Rows, each with roughly how far along a hidden order it lies (0 to 15)
In the rows, zero is written as 100.
[ 95  90  69 109 100 108 100 103  80  84  98  88  75 126  94  92 107  97
 108  68  99  95 110 102  89 103  94  96  93 104  95 122 128  86 108 119
 101  83  88  83 113  65  95  92 177 106 109  69 106 103 105  96 100  99
 110 102 134  99 123 103  95 106  97  53  97 101 109  98 127  97  82  93
 110  99  95  84  99  80  95 100 147  97 113  99  64 120 108  99  83  99
 104  99 101 100 105  98 100  98 100 127  98 146 104 105 100  95  94  77
 101  97  90 100  90 118 103  98 100  96  98  99  96  69 110 104 101  97
  98 161 100 120  87]  11
[ 82  81 101 114 100  94  97  82  97  86 103 115 100 106  97  99 108  84
 106  90  98  95  92 103  96 103  98 115  94 120  80  81 101  86 101 100
 101  74  99 104 100 121  95  94 148 107  97  89 131 104  96  91  97  99
  97 100  96 100  92  91 101  89 105  94  98  74 122  99 125 104  73 101
  89 104 100  69 125  91  96  89 151 103  98  97  49 109 122  99  69 113
 124  84 118  99 106  98 100 101  90 102 113 118 128 104 106  95 103 100
 110  87  95  91  47 111 105  97 118  95  99  99  99  93 101 106  93  97
 127  88 146 114 114]  13
[ 94 101  80  87 101  99  96  90  87  82  74  83 102 106 105 105 142 128
 106  66  84  94 100 109  67 103  99  80  97  94  99 155 100  67 101  69
  73  97  98  71 101  87  94 105 123 108  97 137 109  82  92 101  98 121
  97 107  85 100 109 110 101 118 101  87  98  65  76  87  90  97  67  91
  65 101  94 126 110  90  94  98 101 121  99 115 105 119 111  98 123 100
 104  92  90 108 102 102  96 106 104  16 100 118 106 104 100 122 110  73
  80  95 142 101 105 118 121 111  81  81  97 106  88  91 102 112  90  59
  90  87 118  96  61]  1
[ 65 100 100 100  96 109 116  99  91  73 101  75 103 121  96  90 111  98
 146  96  94  82 114  93  82 107  92  97 100 106  86 105 100  85 107 141
 104  81  96 117 121 113  95  92 115 126  95  27 105 112  64 100  98  87
 111  73 131 102 118 110 101 107  70  55  99 102 108  92 109  85 129 117
  94 117  99 102  98  88  94  49  85  95 101 107 100 100 107  98  95 104
 129 110 107  98 105 101 100  97 102  99  97  97 105  79 100 102  68  89
 108  89  95 110 141 113 105 111 156  47  85 105  98  93 102 115 105  54
  74  92 104 101  96]  13
[ 95  98 100  86 110  99 100  93  89  46  99  94 103 109  88 139 109  97
 109  93 100 120  95 119  93 103 100  85 115 106  91  97  99 131  77  77
  99 111 114 127 101 111  98 109  38  93  97  94 102 101  85 111  98 100
  97 131  89 124 107 102 101 106  95 125  99 127  88 101  91  97 112 100
  81 104 101 143  99  94  95 100  76 104 102  95  99 101  76  99 130  88
  93  76  92  82 105 111  98  75 110  60 100  98  79 102  99 104 101  87
  87 106  97  87  85 105 112  98  96 128 103  98  98  94 106  57  98  96
  81  18 101  79  93]  0
[100 164 117 103 101  99 105  97  99  83  94  93 127 109  95 139 166 111
 114  85  96  93  90 116  80 102 102  75 120  97  92 114  75 123 102  82
 103 107 103 137 101 152  74  97  46 112  96  89 100 102  91 100  92 104
  95 116  97  99 113 103 107 110 100  94  98 138  82 100  86  97  92 119
  76 103 101  96  85  86  97  94  53 105 103  96 136  80  86 114 127  86
  91  95 102  86 107  97 100  97 114  46  90  46  78 133  96 111  89  88
  88  95  96 102  97 107 110 103  50  92 104 110  99  92 108  85 102  94
 101  86  65  80  97]  1
[ 94 104  97 102  97  99 100  99  98  70 125  97  99 111  96 103  91  80
 138 103  98  96  94  95 101 104  98  94 100 105  85  86 102  87  94 148
 101  82  84 106 101 107  84  90 107 126  97  35 107 111  60  93  97  70
  96  85  97 102 110 102 101  98  63  84  89  98 113  99  94 101 144 100
  95 137 107  99  97  93  95  98 101 103 132  98 103  87 111  99  77  87
 124  95 101  91 105  99 108  95 108 146 106  97 100  82 102  94  95 104
 116  96  67 101 117 104  86  98  97  83  86  99 121  92  86 123  99  97
  78 114 101 100 116]  15
[120 128 107  84 108 106  95  87 101  87  72 100 100 100 100 120 121 133
  89  56 100  96 101 100  79 116 106 101  97  90 100 122 100  83 104 101
  82 100 100  99  99  97 101 113 107 100 100 149  76 100 101 102 114 100
 100 110 136  90 101 100 100  99 127 101 100 101  99  82 103 100  73 102
  75  65 100 128 126 124 100 110 138 100  90 116  96 101  80 100  99  98
  99 137  88 100  91 107  94 100 101 102 100 109  99 111 100 100 126  77
  77  96 102 104  98 117 119  96  99  82 107 100 100 118 100  96  85  87
 101  83 125  97  80]  0

Part 2:
[114 106 101  75  99  82  77 102 119 104  57 113  89  87  88 108  99  94
 114  99  96 106  83  91  96 100 127  72  79 106 114 108  92 102 117 100
  94 158 101 106  85  93 107 100  57  73 106  98  98 121 107  79  89 119
  98 108  97  88  95  86  70  87]  7
[ 87 111 115  34  84  85  80 104  99 107  11  96 109  84  91  91 106  73
 144 105  94  76  98 100  82  93 112  67  97  89 100  89 114  99  81  79
 106 101  87  95 105  91 102  98 113  93  96 116  93 105 110  88  72 164
 105  95 104  76  91 109 122  97]  2
[118 107 100  69  97  85  84 100 126 104  73 110  95  92  87 104  99  93
 124  97 102 100  79  92  96  98 119  72  84 104  83 100  95 124 113  93
  94 143  94 104  94  97 102 101  78  73 111 103 103  85 108  72  88 124
  94 110  94  81  94  91  82  95]  6
[ 83  93  82 151 106 112 119  97  93  95 125 112 100 108  93 150  97 108
  66 101 103 131 106  89 115 105 111 154  79 100 109 110  93 102  91 104
 104  55 100 111  78 108 101 111 107  94  98  75 101  99  91 112 134  52
  92 105 101 113  93  91  81  94]  14
[ 83  95  78 157 110 109 114  96 109  95 115 115 102 107  96 144  96 114
  58 101 100 136  95  83 111 106 114 142  79 100  94 111  88 102  94 105
 102  32 101 111  77 115 103 111 104  95  97  77 102  98  91 100 146  40
  90 110 108 122  94  89  75  91]  14
[ 79 110 108  65 108  80  75  99 105 110  57 107 100  79  97  86 104  82
 108 101 103 109  92  95  98  98 120  79  86  97  86  97  92  70 110  98
 106 107 101  95  94 108 103  99  84  75 101 111  99 100 106  62  78 112
 103 100 109  95  89  92  91  91]  3
[ 99 109 106  34  90  79  86 103 110 106  66 101 105  89  92  98 102  82
 144 101  95  82  86  94  92  93 112  77  92  93 115  91 108  88 110  84
 103 131  91  99  96  95  98 101 109  84 104 108  99  92 110  79  86 142
 101 101  97  73  89 100 112 101]  4
[ 95  97 113  62  95  95  87  98  94 110  82 103 123  79 117  51 109  80
 132  98 123  96 100 113  83 100  75  56  98 102  98  72  84  99 109  96
 108  54  92  83 140 124  95  95 110  91 102 132 104 109 105  80  51 103
 104  88 110 118  90 102 120 108]  1
[ 98  99 126  36  93  85  92 109  88 101  61 102 102  92 112  45 106  75
 132  99  96  92 100 120  79 101  85  30  91 100  99  88  92 108 109 108
 114 200  98  78 124 101 110  89  79 108 100 131  96 113 102  76  57 139
 108  82 108 108 105 105 103  93]  0
[ 87  86  77 160 112 119 120  93 105  98 123 115 109 101 101 137  98 116
  67  98  99 135  99  90 121 107  97 144  85 105 107  93  84 103  95 106
 101  26  95 109  92 125  96 109 121  92 104  83 105  90  91  99 144  36
  93 109 105 128  91  88  89 101]  14
[102 100  86 153 104 105  98  97 114 100 127 105 113  94  91 120  98 114
  81  99 109 127  90  91 108 103 109 108  85 103  96 102  84 102 100  93
  92  22  93 115 105 118 102 101 116  88  92  87 102 100  98  95 123  76
  94 124 109 116  95  86  87 101]  12
[102 106  90 134 104  96  89  94 114 103 114 101 109  91  86 113  98 107
  83 101 108 115  95  94 104 103 121  95  80 104 101 112  86  85 106  92
  88  48  99 109  99 112 107  98  98  77  94  87 100  85  98  78 116  86
  95 127 113 111 100  87  77  95]  11
[115 105  97  97  98  87  83  97 127 104  76 111  99  85  89 107  98 104
 109  97 101 104  82  92 102 100 114  64  86 110 114 100  86 107 118  98
  91 132  96 107 101 101 103 100  74  73 111  99  93  94 107  65  85 116
  98 114  97  92  96  85  80  96]  7
[127 100  95 108 104  96  84  94 124 104  85 111 105  82  95  89  98 107
 108  92 113 116  77  91 105 102 113  77  84 113 109  95  81 101 114 102
  86  99  96 108 110 117  99  99  72  63 113  94 105 122 104  54  82  83
  96 115 100 108  93  82  75  99]  8
[125 105  96 107  99 104  82  98 127 103 101 103 115  86  89 100  97 105
 109  98 110 102  87  94 102 100 119  73  89 109  98 106  88 115 111  89
  83  99  94 110 109 109 103  98  84  74 104  97 107 110 105  61  93  98
  96 118 101 102  98  83  83  99]  9
[119 111  98  98 100  86  82  98 126 103  82 109  99  85  90 102  98 108
 101  99  99 109  86  94 100 102 130  71  85 110  90 108  86  91 117  92
  86 107 100 106 101 105 108  99  60  87 103  98 126  96 104  63 100 104
  97 114 104 101  97  84  71  92]  8
[ 77 115 112  43  88  78  75 104 101 106  64 102  97  87  89 106 105  78
 120 105  91  83  95  95  88  96 124  74  90  91 112  99 108 103 111  89
 109 129  98  98  88  92 106 100  86  89  95 114 106 115 109  81  83 137
 104  98 106  80  90 105 105  89]  3
[ 79 107 120  25  86  84  80 106  86 108  69  95 108  89 101  75 107  73
 144 107  98  75 102 109  75  97 105  52  94  93  85  96 106  97 105  88
 109 119  96  89 115  95 105  94 102 105  90 127  97 110 107  84  66 141
 107  90 107  88  99 113 121  96]  1
[111  78  65 130 102 141 136  94 120  95 148 104 112 113 103 128  97 125
 100  95 131  88 101  88 115  97  75 129  95 102  92  84 108 101  86  90
  96   0  78 112 110 101  80 114 149 108 113  80 101 100 100 133 126  66
  89 102  90  98  94  99 121 114]  15

Part 3:
[101  98 110  98 120 102 107  99 104  97  84  91  94  97  99  96 102  63
 114 105 106 102  99  99  87 103]  10
[ 99  97 123 103 103  92  93 102  93 117 178 112 113 100  92 101 103 174
  91  93  92  98  98 105 107  94]  5
[100  98 116  99  94  98 100 100 101 108 108 114 101 100  87  98 106 158
 103  99 101  98  97 100  97 111]  8
[ 97 103 114 101  86  96  93  99 105 114 131 111 108 101  92 103 104 161
  95  95  96  98  97 104 108 106]  5
[102  95 105  99 124  99 107 101  81 110 119  96  91  98 105  97  97  99
 106 102  99 102 100 101  92  94]  8
[103 112 105 103  98  92  95 102  82 136 178  91 111 100 105 107  96 148
  96  89  83  98 102 109 104  81]  2
[100  77 118  99 134 102 109 102  98  80  53 102  84  97 101  95 101  41
 107 111 114 105  97  94  90  92]  12
[ 99  90 113  99 129 101 108 101  97  79  50 101  86  97 100  95 103  71
 108 112 111 104  97  94  90  97]  11
[100 119 104 101  90  95  96  96  88 134 195  84 116  99  96 104 100 140
 105  84  88  97 104 108 101  97]  3
[101 113 106 102  99  91  91 100  78 147 148  96 127 101  97 106 100 174
  96  83  86  98 102 109 107  81]  0
[101  95 111  98 125 102 110 100  97  96  97  93  90  97 101  96 101  67
 112 103 108 103  99  97  87 100]  10
[101 102 106  98 121 103 111  99  93  92  76  88  87  97  99  94 100  53
 116 103 111 102 100  97  86  99]  11
[ 98  99  95  96  85 106 104  97 120  88  58 106  87 100  87  95 105  85
 111 107 105  96  99  95  99 123]  11
[102 101 112 101 104  95 101 100  87 116 145 102 108  99  97 101 100 140
  99  97  95  99  99 103 100  93]  6
[107  90  97  98 134 101 104 102  94  85  60  88  91  97 104  98  93  47
 109 102 104 109 100  98  86  72]  11
[100  81 122 100 139 101 109 104  97  76  61 112  87  98 102  94 105  67
 101 111 109 111  96  93  92 100]  11
[101  92 114  99 113  98 106 102  92  96  82 111  99  98  97  97 104 110
 103 106 101 103  97  97  94  99]  8
[104 111 100 102 105  94  98 100  67 129 180  84 117  99 111 110  91 148
  95  90  84 101  99 108 104  70]  2
[ 96 112 107 102  84  92  92  99  91 136 166 113 125 103 100 104 104 191
  89  90  86  93 100 105 113 104]  0
[103  98 101  98 122 100 108 100  87 105 104  89  98  96 105 102  98  78
 110 100  99 104 102  98  87  88]  8
[103 125  95 101  87  95  99  96  71 148 190  73 116  98 104 106  93 119
 111  82  85 105 105 111  97  84]  4
[ 99  94 103  97 100 104 106  99 115  88  58 108  95  99  92  96 107  79
 110 108 106 100  98  96  92 115]  11
[102  93 112  99 131 100 107 102  93  89 113 101  95  98 102  99 100  70
 106 105 108 105  98  97  89  92]  9
[ 99  92 115  98 122 102 109 101 103  88  66 101  86  98 100  94 103  58
 109 106 111 103  98  95  90 107]  11
[ 99 103  97  96  75 104 103  98 115  99  86 108  97 100  85  97 105 123
 112 100  99  97  97  98  96 123]  10
[103  80 115 100 136 101 108 104  96  72  49 105  82  96  97  95  99  32
 106 109 110 108  96  95  88  85]  13
[ 97 108  97  98  63 101 100  97 118  99  94 110  97 102  86 101 106 158
 106 104 101  93  97 100  98 130]  8
[102  85 111 100 143 100 108 103  97  84  76  97  87  97 103  95  99  48
 106 106 108 106  98  90  87  87]  10
[ 96 108 106 101  74  96  92  99 100 119 131 110 113 102  95 103 104 174
  95  96  90  94 100 104 112 108]  2
[102  87 115  99 124 103 111 101 101  72  55  92  78  96  97  95 100  29
 109 109 118 106  99  96  84  97]  15
[103  85 110 102 129 105 110 102  99  59  49  94  80  96  99  95  98  16
 108 108 118 108  98  96  86  88]  15
[101  90 114  99 128 101 107 101  99  87  69 100  88  97  99  94 102  62
 110 107 112 103  98  96  89 102]  11
[ 97  87 103  98  90 105 106  99 124  72  29 118  86 100  86  93 111  72
 102 110 110  97  99  94  94 141]  13
[100  85 127 103 129  94 104 105  91 100 145 130 108  99  95 101 105 156
  85 106  97 100  96 100 106  94]  6
[101  98 110  98 109 100 107 100  98 108  89  96  95  98  96  97 102  90
 112 100 103 100  99  97  92 107]  9
[103 112 100 102  99  94  98  99  74 132 182  83 111  99 109 106  94 134
 100  90  85  98 102 109 100  73]  4
[101 103 106  97 112 103 110  97  96  97  71  83  86  97 100  96 102  53
 123 103 111 103 101  97  84 105]  11
[ 99  91 105  99 109 105 112  98 114  67  52  96  77  97  99  92 101  31
 106 113 116 103 100  93  89 113]  15
[100 101 101  96  88 105 105  97 120  93  58 103  96 100  88  99 105  93
 115 104 104  97  99  96  94 115]  10
[104  94 110  98 127 101 108 101  94  85  66  88  88  97 103  96  97  45
 112 105 110 108 100  96  87  89]  11
[ 96 114 104 101  70  98  93  97 109 109 125 108  96 102  91 102 102 142
 102  97  94  95  97 104 107 113]  5
[103  88 104  99 129 100 105 103  92  90  73  95  91  98 104  96  98  50
 106 105 103 107  99  96  91  80]  10
[102 107 102  97 117 103 110  98  87 109  86  80  90  97 105  97  98 102
 121  99 104 102 102  99  86  96]  9
[ 96 116 103 100  69 100  95  97 111 103 138 101 104 102  92 102 103 161
 105  98  93  94  97 104 106  99]  5
[ 98  96  97  97  83 104 107  98 119  84  60 109  94 100  85  96 110  95
 109 107 103  96  98  95  98 131]  11
[100  99 112  97 100 102 104 100 105 103  78 105  98  99  89  97 104 105
 111 100 101 100  98  98  93 111]  9
[ 94 130  94  98  39 100 101  92 106 127 129  79 100 102  95 102 104 109
 113 107  99  90 102 105 102 140]  7
[ 99 110 114 102  96  92  93  99  85 144 175 101 121 100  95 104 102 154
  96  84  90  96 102 107 108  94]  2
[ 99  92 107  97 104 104 109  99 112  85  60 105  96  99  90  95 105  75
 111 103 109 100 100  95  92 116]  11
[103 108 101 100 102  97 104 100  79 127 140  89 106  97 108 103  97 120
 106  95  93 102 101 104  97  81]  6
